Below is a small trained network, with its code and all its weights. Each question gives an input and a class and asks what happens when units are switched off, that is, made to give their printed mean instead of their output.

import numpy as np


def w(rows, s, z=0):
    codes = np.array(rows[::2]) - 128.0
    scale = np.full(codes.shape[1], s)
    scale[-1] = z or s
    return codes * scale


def norm(h):
    return h / np.sqrt((h * h).mean(-1, keepdims=True) + 1e-5)


def f(y):
    return y / 2 * (1 + np.tanh(0.7978845608 * (y + 0.044715 * y**3)))


def log_softmax(a):
    a = a - a.max(-1, keepdims=True)
    return a - np.log(np.exp(a).sum(-1, keepdims=True))


def net(x, mask):
    res = np.array(x, float).reshape(1, 4) / 4 @ E
    u = 0
    for l in range(3):
        y = f(norm(res) @ A[l][:, :-1].T + A[l][:, -1])
        res = res + np.where(mask[u : u + 4], y, B[l][:, -1]) @ B[l][:, :-1]
        u += 4
    return log_softmax(norm(res)[-1] @ U[:, :-1].T + U[:, -1])


A, B = {}, {}
E = w([
[156,230,84,193,134,103,137],'x0',
[150,75,96,254,92,95,137],'x1',
[127,171,133,142,188,182,168],'x2',
[162,206,105,49,30,60,121],'x3',
],0.0084)
A[0] = w([
[125,120,121,156,106,129,185,23],'0.n0',
[117,82,127,248,130,94,110,165],'0.n1',
[120,17,118,162,136,122,110,5],'0.n2',
[113,66,160,177,244,199,135,37],'0.n3',
],0.012,0.0026)
B[0] = w([
[247,167,188,138,124,160,75,133],'0.n0',
[188,148,88,201,65,32,179,227],'0.n1',
[90,44,232,128,127,87,35,196],'0.n2',
[91,87,149,84,175,253,166,250],'0.n3',
],0.0079,0.011)
A[1] = w([
[135,133,79,141,131,130,127,60],'1.n0',
[103,116,131,101,198,203,145,175],'1.n1',
[125,103,86,168,155,152,94,9],'1.n2',
[130,184,129,5,117,97,106,193],'1.n3',
],0.022,0.0014)
B[1] = w([
[183,144,123,96,155,126,141,137],'1.n0',
[149,102,106,130,223,252,133,242],'1.n1',
[119,117,121,92,118,91,128,146],'1.n2',
[33,203,148,61,39,94,146,252],'1.n3',
],0.018,0.015)
A[2] = w([
[101,154,12,162,121,79,60,78],'2.n0',
[115,100,130,31,169,175,56,90],'2.n1',
[44,168,149,60,109,106,68,149],'2.n2',
[112,3,162,135,122,89,59,4],'2.n3',
],0.016,0.0022)
B[2] = w([
[127,138,140,137,180,133,254,152],'2.n0',
[141,136,58,167,154,211,166,205],'2.n1',
[52,160,86,57,110,121,183,247],'2.n2',
[115,76,247,90,128,72,3,199],'2.n3',
],0.012)
U = w([
[215,154,103,205,117,47,207,144],'0',
[176,166,92,143,127,145,61,1],'1',
[141,40,233,160,108,43,49,135],'2',
[37,199,122,44,63,105,165,201],'3',
[114,60,133,118,213,253,125,180],'4',
],0.012,0.0049)

Each question gives the input, the list of numbers given to net, and the class t.
The units are the neurons (one row each of A and B). Each row of codes is followed by its name. A weight is (code - 128) times the scale printed after its matrix; where a second scale follows, it is the last column's (A, B and U).
mask holds one flag per neuron, layer by layer. A switched-off neuron (its flag False) gives its mean, the last column of its row in B, instead of its output. The means were averaged over made-up inputs and are rounded, as every weight is.
A unit's drop is (log p(t) with every unit on - log p(t) with that unit switched off) / (log p(t) with every unit on - log p(t) with every unit switched off).
The circuit of an input: a set's keep is (log p(t) with only the set's units on - log p(t) with every unit switched off) / (log p(t) with every unit on - log p(t) with every unit switched off). Starting from all 12 units, units are removed one at a time, each time the one whose removal leaves the highest keep (on an exact tie, the one counted first), for as long as the keep stays at least 0.8.
circuit, biggest first: the units of the circuit, biggest drop first
most important unit: the unit with the biggest drop
top k neurons: the k neurons with the biggest drops, biggest first
drop when u is switched off: that unit's drop, to one decimal
input [-5,-7,6,0], class 4: most important unit	1.n1
input [-1,8,-4,2], class 2: top 3 neurons	[1.n3, 0.n2, 2.n3]
input [-4,5,7,5], class 0: circuit, biggest first	[1.n3, 0.n2, 1.n1, 2.n2]
input [2,1,-4,0], class 0: top 2 neurons	[1.n3, 1.n1]
input [5,4,0,-7], class 2: top 2 neurons	[0.n1, 1.n3]
input [-5,4,2,-1], class 2: top 2 neurons	[0.n2, 0.n1]
input [-5,-5,-8,-4], class 4: top 2 neurons	[0.n1, 1.n3]
input [3,2,-6,-4], class 2: top 2 neurons	[0.n2, 1.n3]
input [4,5,6,0], class 0: top 2 neurons	[1.n3, 1.n1]
input [7,1,-3,1], class 0: drop when 1.n3 is switched off	0.5
input [2,4,5,2], class 0: drop when 1.n1 is switched off	0.1
input [0,2,-7,0], class 2: drop when 1.n3 is switched off	0.7
